Here is a tiny trained network, its code and every weight. The questions are about switching its units off for an input and a class, where a switched-off unit gives its printed mean instead of its output.

import numpy as np


def w(rows, s, z=0):
    codes = np.array(rows[::2]) - 128.0
    scale = np.full(codes.shape[1], s)
    scale[-1] = z or s
    return codes * scale


def norm(h):
    return h / np.sqrt((h * h).mean(-1, keepdims=True) + 1e-5)


def f(y):
    return y / 2 * (1 + np.tanh(0.7978845608 * (y + 0.044715 * y**3)))


def log_softmax(a):
    a = a - a.max(-1, keepdims=True)
    return a - np.log(np.exp(a).sum(-1, keepdims=True))


def net(x, mask):
    res = np.array(x, float).reshape(1, 8) / 4 @ E
    u = 0
    for l in range(4):
        y = f(norm(res) @ A[l][:, :-1].T + A[l][:, -1])
        res = res + np.where(mask[u : u + 9], y, B[l][:, -1]) @ B[l][:, :-1]
        u += 9
    return log_softmax(norm(res)[-1] @ U[:, :-1].T + U[:, -1])


A, B = {}, {}
E = w([
[128,131,127,127,131,127,127],'x0',
[219,87,107,164,103,86,197],'x1',
[55,50,105,197,192,50,108],'x2',
[127,129,127,128,129,128,131],'x3',
[75,184,71,123,67,63,142],'x4',
[79,159,253,183,101,127,187],'x5',
[97,174,41,230,174,239,203],'x6',
[166,138,127,214,65,131,57],'x7',
],0.0034)
A[0] = w([
[136,141,84,114,139,141,115,95],'L0N1',
[92,172,89,119,76,84,150,81],'L0N2',
[171,108,128,101,143,110,128,4],'L0N3',
[85,182,84,124,80,74,138,44],'L0N4',
[100,171,139,177,105,162,2,95],'L0N5',
[161,84,186,141,177,178,93,59],'L0N6',
[118,151,146,143,148,106,132,69],'L0N7',
[111,143,100,148,101,139,145,24],'L0N8',
[83,138,96,126,62,95,139,98],'L0N9',
],0.0087,0.0033)
B[0] = w([
[97,137,97,127,91,123,85,152],'L0N1',
[180,114,202,142,209,201,80,176],'L0N2',
[107,137,118,151,135,153,137,118],'L0N3',
[228,77,177,131,234,213,110,170],'L0N4',
[179,122,110,104,161,55,255,251],'L0N5',
[190,47,139,120,161,209,108,186],'L0N6',
[128,134,165,125,103,194,102,104],'L0N7',
[126,60,102,137,100,156,157,107],'L0N8',
[160,53,160,126,149,156,123,166],'L0N9',
],0.0065,0.0026)
A[1] = w([
[150,99,202,93,93,87,74,251],'L1N1',
[37,60,110,177,195,62,124,45],'L1N2',
[75,176,137,209,117,182,126,143],'L1N3',
[35,130,139,44,202,154,156,33],'L1N4',
[158,146,87,174,155,162,141,34],'L1N5',
[175,189,110,21,46,183,180,91],'L1N6',
[204,75,113,207,33,105,140,109],'L1N7',
[23,102,137,2,189,171,161,100],'L1N8',
[141,237,137,171,110,55,125,82],'L1N9',
],0.0055,0.0025)
B[1] = w([
[93,84,73,121,77,173,179,254],'L1N1',
[158,109,158,240,90,122,73,159],'L1N2',
[110,72,99,63,60,163,156,153],'L1N3',
[194,143,142,138,130,113,195,161],'L1N4',
[128,115,113,46,122,145,131,137],'L1N5',
[138,137,142,254,116,95,77,217],'L1N6',
[106,169,150,87,214,69,203,184],'L1N7',
[200,129,110,186,127,55,185,202],'L1N8',
[146,76,159,114,164,178,145,116],'L1N9',
],0.006,0.0033)
A[2] = w([
[110,44,116,90,80,72,146,111],'L2N1',
[34,147,206,34,175,75,67,2],'L2N2',
[1,210,51,169,214,224,155,119],'L2N3',
[115,109,154,52,55,79,121,51],'L2N4',
[151,65,96,149,14,122,108,69],'L2N5',
[121,141,177,216,116,100,58,70],'L2N6',
[107,108,201,57,108,65,55,64],'L2N7',
[191,167,105,103,169,117,102,82],'L2N8',
[106,133,203,53,118,42,72,125],'L2N9',
],0.0046,0.0027)
B[2] = w([
[117,191,87,192,125,193,164,240],'L2N1',
[172,112,159,125,85,165,189,25],'L2N2',
[242,3,125,98,12,123,187,253],'L2N3',
[130,133,78,156,112,157,172,116],'L2N4',
[97,137,87,167,156,160,190,160],'L2N5',
[108,140,75,186,170,176,100,73],'L2N6',
[204,61,93,158,19,158,197,110],'L2N7',
[99,123,194,150,138,122,139,181],'L2N8',
[196,22,53,153,69,239,200,155],'L2N9',
],0.0043,0.0011)
A[3] = w([
[166,164,108,121,163,59,211,75],'L3N1',
[202,248,165,117,44,185,110,163],'L3N2',
[174,44,139,143,37,131,148,151],'L3N3',
[99,81,189,57,47,32,50,5],'L3N4',
[181,145,55,131,194,63,150,125],'L3N5',
[48,114,250,173,145,152,219,173],'L3N6',
[254,157,123,117,124,163,119,130],'L3N7',
[144,75,142,79,151,47,181,113],'L3N8',
[152,116,9,99,181,82,53,148],'L3N9',
],0.0052,0.0031)
B[3] = w([
[112,146,143,140,145,97,166,212],'L3N1',
[100,70,93,186,155,81,88,195],'L3N2',
[117,191,69,116,181,157,143,253],'L3N3',
[254,30,142,153,118,120,188,92],'L3N4',
[113,150,167,108,127,122,130,242],'L3N5',
[136,148,124,60,97,117,70,248],'L3N6',
[90,101,154,144,158,124,126,236],'L3N7',
[114,155,119,160,170,139,116,206],'L3N8',
[122,154,205,95,58,157,122,213],'L3N9',
],0.0081,0.0035)
U = w([
[222,24,169,99,210,208,88,124],'0',
[159,64,5,125,70,175,222,109],'1',
[178,157,175,136,168,26,198,54],'2',
[95,68,110,254,106,83,23,111],'3',
[97,166,152,112,176,84,158,131],'4',
[92,153,167,24,6,147,49,91],'5',
[93,150,119,125,160,138,105,255],'6',
],0.0097,0.0051)

Each question gives the input, the list of numbers given to net, and the class t.
The units are the neurons (one row each of A and B). Each row of codes is followed by its name. A weight is (code - 128) times the scale printed after its matrix; where a second scale follows, it is the last column's (A, B and U).
mask holds one flag per neuron, layer by layer. A switched-off neuron (its flag False) gives its mean, the last column of its row in B, instead of its output. The means were averaged over made-up inputs and are rounded, as every weight is.
A unit's drop is (log p(t) with every unit on - log p(t) with that unit switched off) / (log p(t) with every unit on - log p(t) with every unit switched off).
The circuit of an input: a set's keep is (log p(t) with only the set's units on - log p(t) with every unit switched off) / (log p(t) with every unit on - log p(t) with every unit switched off). Starting from the 12 units with the biggest drops (on a tie, the unit counted first), units are removed one at a time, each time the one whose removal leaves the highest keep (on an exact tie, the one counted first), for as long as the keep stays at least 0.8.
units of the circuit, in order: the units of the circuit, biggest drop first
unit that matters most: the unit with the biggest drop
k most important neurons of layer l: the k neurons of layer l with the biggest drops, biggest first
drop of u: that unit's drop, to one decimal
input [-2,7,-6,-4,-7,-5,5,8], class 2: units of the circuit, in order -> [L1N7; L0N4; L1N1]
input [6,-3,4,7,-7,4,1,0], class 0: units of the circuit, in order -> [L0N6]
input [-5,2,-8,-2,1,8,-5,1], class 3: units of the circuit, in order -> [L3N2; L0N5]
input [0,4,-3,1,-2,7,-1,5], class 5: units of the circuit, in order -> [L3N6; L1N8]
input [-7,4,-7,1,-1,-7,-4,8], class 2: 2 most important neurons of layer 0 -> [L0N2; L0N7]
input [5,1,7,-5,6,0,3,-5], class 3: 2 most important neurons of layer 1 -> [L1N2; L1N7]
input [-2,1,-7,-3,-1,6,6,4], class 3: 2 most important neurons of layer 1 -> [L1N1; L1N6]
input [-8,6,-8,-8,0,2,-1,-7], class 3: units of the circuit, in order -> [L1N6; L0N5; L3N2]
input [-1,5,1,8,7,7,-6,0], class 0: units of the circuit, in order -> [L0N4; L0N2; L0N9]
input [-4,-3,1,-6,4,-8,5,-5], class 5: 2 most important neurons of layer 0 -> [L0N5; L0N1]
input [-8,-1,8,2,-1,4,5,-5], class 3: units of the circuit, in order -> [L1N2; L0N5]
input [7,1,-7,-3,-7,-4,1,8], class 2: units of the circuit, in order -> [L0N5; L1N7]
input [2,6,7,3,-5,-2,-7,2], class 1: 2 most important neurons of layer 1 -> [L1N6; L1N1]
input [-2,-7,-2,-5,6,5,2,-8], class 2: units of the circuit, in order -> [L1N8]
input [8,-2,8,8,-4,0,1,-8], class 2: 3 most important neurons of layer 1 -> [L1N8; L1N4; L1N6]
input [-3,-6,7,6,-5,-7,-2,7], class 2: 2 most important neurons of layer 0 -> [L0N5; L0N2]
input [0,0,-1,0,-6,-6,-8,-7], class 1: 3 most important neurons of layer 0 -> [L0N5; L0N4; L0N2]
input [7,5,6,-2,-2,8,-7,-3], class 5: 2 most important neurons of layer 0 -> [L0N5; L0N7]
input [0,2,5,0,5,-5,0,-4], class 0: 4 most important neurons of layer 0 -> [L0N4; L0N2; L0N9; L0N5]
input [-7,-6,-8,3,1,7,-6,7], class 3: unit that matters most -> L3N2
input [7,2,8,-1,6,3,4,-6], class 3: 2 most important neurons of layer 1 -> [L1N2; L1N7]
input [-2,-3,2,5,-2,0,0,-4], class 2: drop of L1N8 -> 0.4
